Below are the code and all the weights of a small trained network. Each question names an input and a target symbol and asks about switching units off, where a switched-off unit gives its printed mean instead of its output.

import numpy as np


def w(rows, s, z=0):
    codes = np.array(rows[::2]) - 128.0
    scale = np.full(codes.shape[1], s)
    scale[-1] = z or s
    return codes * scale


def f(y):
    return y / 2 * (1 + np.tanh(0.7978845608 * (y + 0.044715 * y**3)))


def softmax(a):
    e = np.exp(a - a.max(-1, keepdims=True))
    return e / e.sum(-1, keepdims=True)


def log_softmax(a):
    a = a - a.max(-1, keepdims=True)
    return a - np.log(np.exp(a).sum(-1, keepdims=True))


def net(x, mask):
    ids = ['ζηθλμξτφω'.index(c) for c in x.split()]
    T = len(ids)
    res = E[ids] + P[:T]
    r = res
    for j in range(2):
        rows = slice(2 * j, 2 * j + 2)
        q, k, v = (r @ M[0][rows].T for M in (Q, K, V))
        z = softmax(np.where(np.tri(T) > 0, q @ k.T / 2**0.5, -1e9)) @ v
        o = O[0][rows]
        res = res + np.where(mask[j], z, o[:, -1]) @ o[:, :-1]
    y = f(res @ A[0][:, :-1].T + A[0][:, -1])
    res = res + np.where(mask[2:10], y, B[0][:, -1]) @ B[0][:, :-1]
    return log_softmax(res[-1] @ U[:, :-1].T + U[:, -1])


Q, K, V, O, A, B = {}, {}, {}, {}, {}, {}
E = w([
[113,100,129,75,13],'ζ',
[137,238,91,204,73],'η',
[121,170,224,155,161],'θ',
[30,85,126,111,155],'λ',
[162,44,155,167,137],'μ',
[69,84,30,121,198],'ξ',
[97,71,122,118,8],'τ',
[167,133,30,126,103],'φ',
[18,157,174,168,100],'ω',
],0.018)
P = w([
[114,2,134,144,2],'0',
[92,57,121,148,79],'1',
[100,107,143,145,101],'2',
[103,148,165,144,118],'3',
[100,200,180,142,124],'4',
[99,242,195,144,138],'5',
],0.0078)
Q[0] = w([
[119,109,111,156,204],'head 0',
[82,128,83,144,153],'head 0',
[4,123,158,86,79],'head 1',
[60,110,246,164,109],'head 1',
],0.013)
K[0] = w([
[177,21,72,75,155],'head 0',
[68,124,48,58,114],'head 0',
[15,164,218,11,173],'head 1',
[113,106,217,146,156],'head 1',
],0.011)
V[0] = w([
[56,12,59,91,103],'head 0',
[36,208,60,180,66],'head 0',
[67,234,197,142,160],'head 1',
[196,253,96,89,87],'head 1',
],0.0069)
O[0] = w([
[17,139,135,124,76,179],'head 0',
[135,103,69,249,116,192],'head 0',
[107,65,155,90,95,201],'head 1',
[118,154,58,109,84,2],'head 1',
],0.012,0.0044)
A[0] = w([
[134,88,65,71,83,3],'neuron 0',
[132,165,147,105,250,95],'neuron 1',
[97,181,142,147,100,88],'neuron 2',
[102,94,93,127,75,157],'neuron 3',
[167,120,126,178,136,111],'neuron 4',
[149,80,136,70,76,112],'neuron 5',
[126,174,74,113,118,89],'neuron 6',
[134,109,69,99,130,42],'neuron 7',
],0.016,0.0043)
B[0] = w([
[25,221,107,2,61,164],'neuron 0',
[190,239,95,180,193,167],'neuron 1',
[229,88,207,45,177,187],'neuron 2',
[150,196,126,163,169,255],'neuron 3',
[149,111,96,46,35,179],'neuron 4',
[77,57,41,151,171,198],'neuron 5',
[62,61,165,96,138,178],'neuron 6',
[100,150,205,125,133,138],'neuron 7',
],0.0095,0.0092)
U = w([
[104,1,213,140,81,190],'ζ',
[193,239,176,161,158,213],'η',
[84,214,122,90,93,120],'θ',
[124,127,109,134,127,1],'λ',
[99,152,45,226,169,118],'μ',
[130,130,105,112,145,60],'ξ',
[170,138,74,161,90,183],'τ',
[123,123,106,118,145,21],'φ',
[94,57,65,101,142,116],'ω',
],0.011,0.004)

Each question gives the input, a string of symbols that net reads in full, and the target symbol t.
The units are the heads (2 rows each of Q, K, V and O) and the neurons (one row each of A and B). Each row of codes is followed by its name. A weight is (code - 128) times the scale printed after its matrix; where a second scale follows, it is the last column's (O, A, B and U).
mask holds one flag per unit, heads first, then neurons. A switched-off unit (its flag False) gives its mean, the last column of its rows in O or B, instead of its output. The means were averaged over made-up inputs and are rounded, as every weight is.
A unit's drop is (log p(t) with every unit on - log p(t) with that unit switched off) / (log p(t) with every unit on - log p(t) with every unit switched off).
The circuit of an input: a set's keep is (log p(t) with only the set's units on - log p(t) with every unit switched off) / (log p(t) with every unit on - log p(t) with every unit switched off). Starting from all 10 units, units are removed one at a time, each time the one whose removal leaves the highest keep (on an exact tie, the one counted first), for as long as the keep stays at least 0.8.
units of the circuit, in order: the units of the circuit, biggest drop first
heads that matter: for each layer, one digit per head in row order, 1 if its drop is at least 0.15 and else 0, layers parted by /
drop when u is switched off: that unit's drop, to one decimal
input τ λ θ η φ ζ, target τ: units of the circuit, in order : [head 0]
input θ φ μ τ, target ω: heads that matter : 10
input μ ω ξ, target μ: heads that matter : 01
input ω μ ζ ω ζ τ, target μ: heads that matter : 11
input θ θ τ ξ θ ζ, target ω: units of the circuit, in order : [neuron 5; head 1]
input ξ ζ η φ μ τ, target τ: units of the circuit, in order : [head 0; neuron 4]
input μ τ ω ζ, target μ: heads that matter : 10
input θ ω φ τ, target μ: units of the circuit, in order : [neuron 3; head 0]
input φ μ τ φ ζ, target θ: heads that matter : 01
input ζ θ θ θ ω, target ζ: heads that matter : 00
input μ τ ζ, target θ: heads that matter : 10
input ξ μ η η φ, target θ: units of the circuit, in order : [head 1; neuron 0]
input ξ μ μ θ μ, target η: units of the circuit, in order : [head 1; neuron 1]
input φ θ η ξ ζ φ, target ω: units of the circuit, in order : [neuron 6; head 1; neuron 3]
input θ η φ ζ φ τ, target τ: heads that matter : 10
input η φ θ μ θ φ, target ω: heads that matter : 11
input ω η θ θ τ λ, target ζ: units of the circuit, in order : [head 1]
input θ ξ ζ, target ω: heads that matter : 10
input ζ μ η, target τ: heads that matter : 10
input ξ μ μ θ τ, target ω: heads that matter : 11
input φ τ θ, target ζ: drop when head 1 is switched off : 3.7
input μ ξ ξ τ, target η: drop when head 0 is switched off : 0.3
input μ μ ζ φ φ, target θ: drop when neuron 6 is switched off : 0.1
input η ζ θ φ η ζ, target τ: drop when head 0 is switched off : 1.5
